Below is a small trained network, with its code and all its weights. Each question gives an input and a target symbol and asks what happens when units are switched off, that is, made to give their printed mean instead of their output.

import numpy as np


def w(rows, s, z=0):
    codes = np.array(rows[::2]) - 128.0
    scale = np.full(codes.shape[1], s)
    scale[-1] = z or s
    return codes * scale


def f(y):
    return y / 2 * (1 + np.tanh(0.7978845608 * (y + 0.044715 * y**3)))


def softmax(a):
    e = np.exp(a - a.max(-1, keepdims=True))
    return e / e.sum(-1, keepdims=True)


def log_softmax(a):
    a = a - a.max(-1, keepdims=True)
    return a - np.log(np.exp(a).sum(-1, keepdims=True))


def net(x, mask):
    ids = ['γδεζημπ'.index(c) for c in x.split()]
    T = len(ids)
    res = E[ids] + P[:T]
    r = res
    for j in range(3):
        rows = slice(4 * j, 4 * j + 4)
        q, k, v = (r @ M[0][rows].T for M in (Q, K, V))
        z = softmax(np.where(np.tri(T) > 0, q @ k.T / 4**0.5, -1e9)) @ v
        o = O[0][rows]
        res = res + np.where(mask[j], z, o[:, -1]) @ o[:, :-1]
    y = f(res @ A[0][:, :-1].T + A[0][:, -1])
    res = res + np.where(mask[3:11], y, B[0][:, -1]) @ B[0][:, :-1]
    return log_softmax(res[-1] @ U[:, :-1].T + U[:, -1])


Q, K, V, O, A, B = {}, {}, {}, {}, {}, {}
E = w([
[123,101,56],'γ',
[72,49,102],'δ',
[254,104,92],'ε',
[106,96,113],'ζ',
[107,95,104],'η',
[134,139,96],'μ',
[78,67,132],'π',
],0.015)
P = w([
[62,81,2],'0',
[126,151,86],'1',
[138,110,115],'2',
[135,88,127],'3',
[131,69,136],'4',
[154,98,127],'5',
[126,51,135],'6',
[127,50,132],'7',
[146,65,124],'8',
],0.0092)
Q[0] = w([
[168,76,20],'h0',
[112,197,228],'h0',
[81,210,217],'h0',
[115,104,12],'h0',
[111,165,211],'h1',
[173,128,42],'h1',
[146,253,115],'h1',
[132,26,162],'h1',
[132,158,134],'h2',
[76,255,179],'h2',
[108,120,121],'h2',
[94,139,221],'h2',
],0.0095)
K[0] = w([
[171,100,35],'h0',
[146,200,254],'h0',
[119,154,182],'h0',
[219,24,66],'h0',
[194,111,161],'h1',
[52,57,167],'h1',
[203,125,194],'h1',
[80,57,93],'h1',
[91,115,179],'h2',
[41,95,185],'h2',
[162,235,47],'h2',
[147,165,193],'h2',
],0.0091)
V[0] = w([
[75,152,128],'h0',
[250,76,159],'h0',
[73,128,95],'h0',
[183,110,133],'h0',
[68,161,162],'h1',
[72,111,137],'h1',
[99,144,48],'h1',
[175,127,155],'h1',
[45,109,119],'h2',
[75,129,88],'h2',
[177,82,93],'h2',
[119,77,134],'h2',
],0.015)
O[0] = w([
[137,106,52,107],'h0',
[71,151,254,117],'h0',
[145,148,50,200],'h0',
[80,115,193,131],'h0',
[182,120,161,83],'h1',
[169,92,178,195],'h1',
[190,47,38,254],'h1',
[69,159,129,42],'h1',
[79,30,104,134],'h2',
[48,118,53,169],'h2',
[92,177,193,252],'h2',
[81,136,177,175],'h2',
],0.0091,0.0097)
A[0] = w([
[131,231,254,102],'n0',
[61,151,253,20],'n1',
[15,189,167,131],'n2',
[153,214,98,127],'n3',
[2,93,75,252],'n4',
[45,85,120,24],'n5',
[57,71,223,80],'n6',
[159,249,79,132],'n7',
],0.0087,0.004)
B[0] = w([
[92,40,102,197],'n0',
[107,107,36,193],'n1',
[99,71,136,164],'n2',
[135,76,121,123],'n3',
[76,178,192,251],'n4',
[97,211,117,160],'n5',
[176,254,111,182],'n6',
[73,15,115,126],'n7',
],0.0086,0.014)
U = w([
[131,147,56,190],'γ',
[154,18,145,128],'δ',
[20,142,227,137],'ε',
[168,184,214,104],'ζ',
[181,169,177,4],'η',
[147,166,199,19],'μ',
[177,145,254,147],'π',
],0.0061,0.0038)

Each question gives the input, a string of symbols that net reads in full, and the target symbol t.
The units are the heads (4 rows each of Q, K, V and O) and the neurons (one row each of A and B). Each row of codes is followed by its name. A weight is (code - 128) times the scale printed after its matrix; where a second scale follows, it is the last column's (O, A, B and U).
mask holds one flag per unit, heads first, then neurons. A switched-off unit (its flag False) gives its mean, the last column of its rows in O or B, instead of its output. The means were averaged over made-up inputs and are rounded, as every weight is.
A unit's drop is (log p(t) with every unit on - log p(t) with that unit switched off) / (log p(t) with every unit on - log p(t) with every unit switched off).
The circuit of an input: a set's keep is (log p(t) with only the set's units on - log p(t) with every unit switched off) / (log p(t) with every unit on - log p(t) with every unit switched off). Starting from all 11 units, units are removed one at a time, each time the one whose removal leaves the highest keep (on an exact tie, the one counted first), for as long as the keep stays at least 0.8.
circuit, biggest first: the units of the circuit, biggest drop first
k most important neurons: the k neurons with the biggest drops, biggest first
which heads matter: for each layer, one digit per head in row order, 1 if its drop is at least 0.15 and else 0, layers parted by /
drop when u is switched off: that unit's drop, to one decimal
input ε ε ε ε π ε ζ δ η, target ε: circuit, biggest first	h0
input π η π ε, target π: which heads matter	101
input π ε π ζ π, target π: which heads matter	001
input δ ε ε μ π, target π: which heads matter	011
input π ε ζ π η ζ δ, target π: which heads matter	001
input ε π γ δ, target ε: which heads matter	110
input ε γ π, target ε: which heads matter	110
input ε ζ π, target ε: 2 most important neurons	n2; n0
input π γ π δ μ π ε, target π: 2 most important neurons	n1; n0
input ε γ ζ μ η, target ε: drop when h0 is switched off	0.5
input π ε μ δ, target π: drop when h2 is switched off	0.2
input ε μ η ε γ π γ ε μ, target ε: drop when h0 is switched off	0.7
input ε δ ζ, target ε: drop when h1 is switched off	0.4
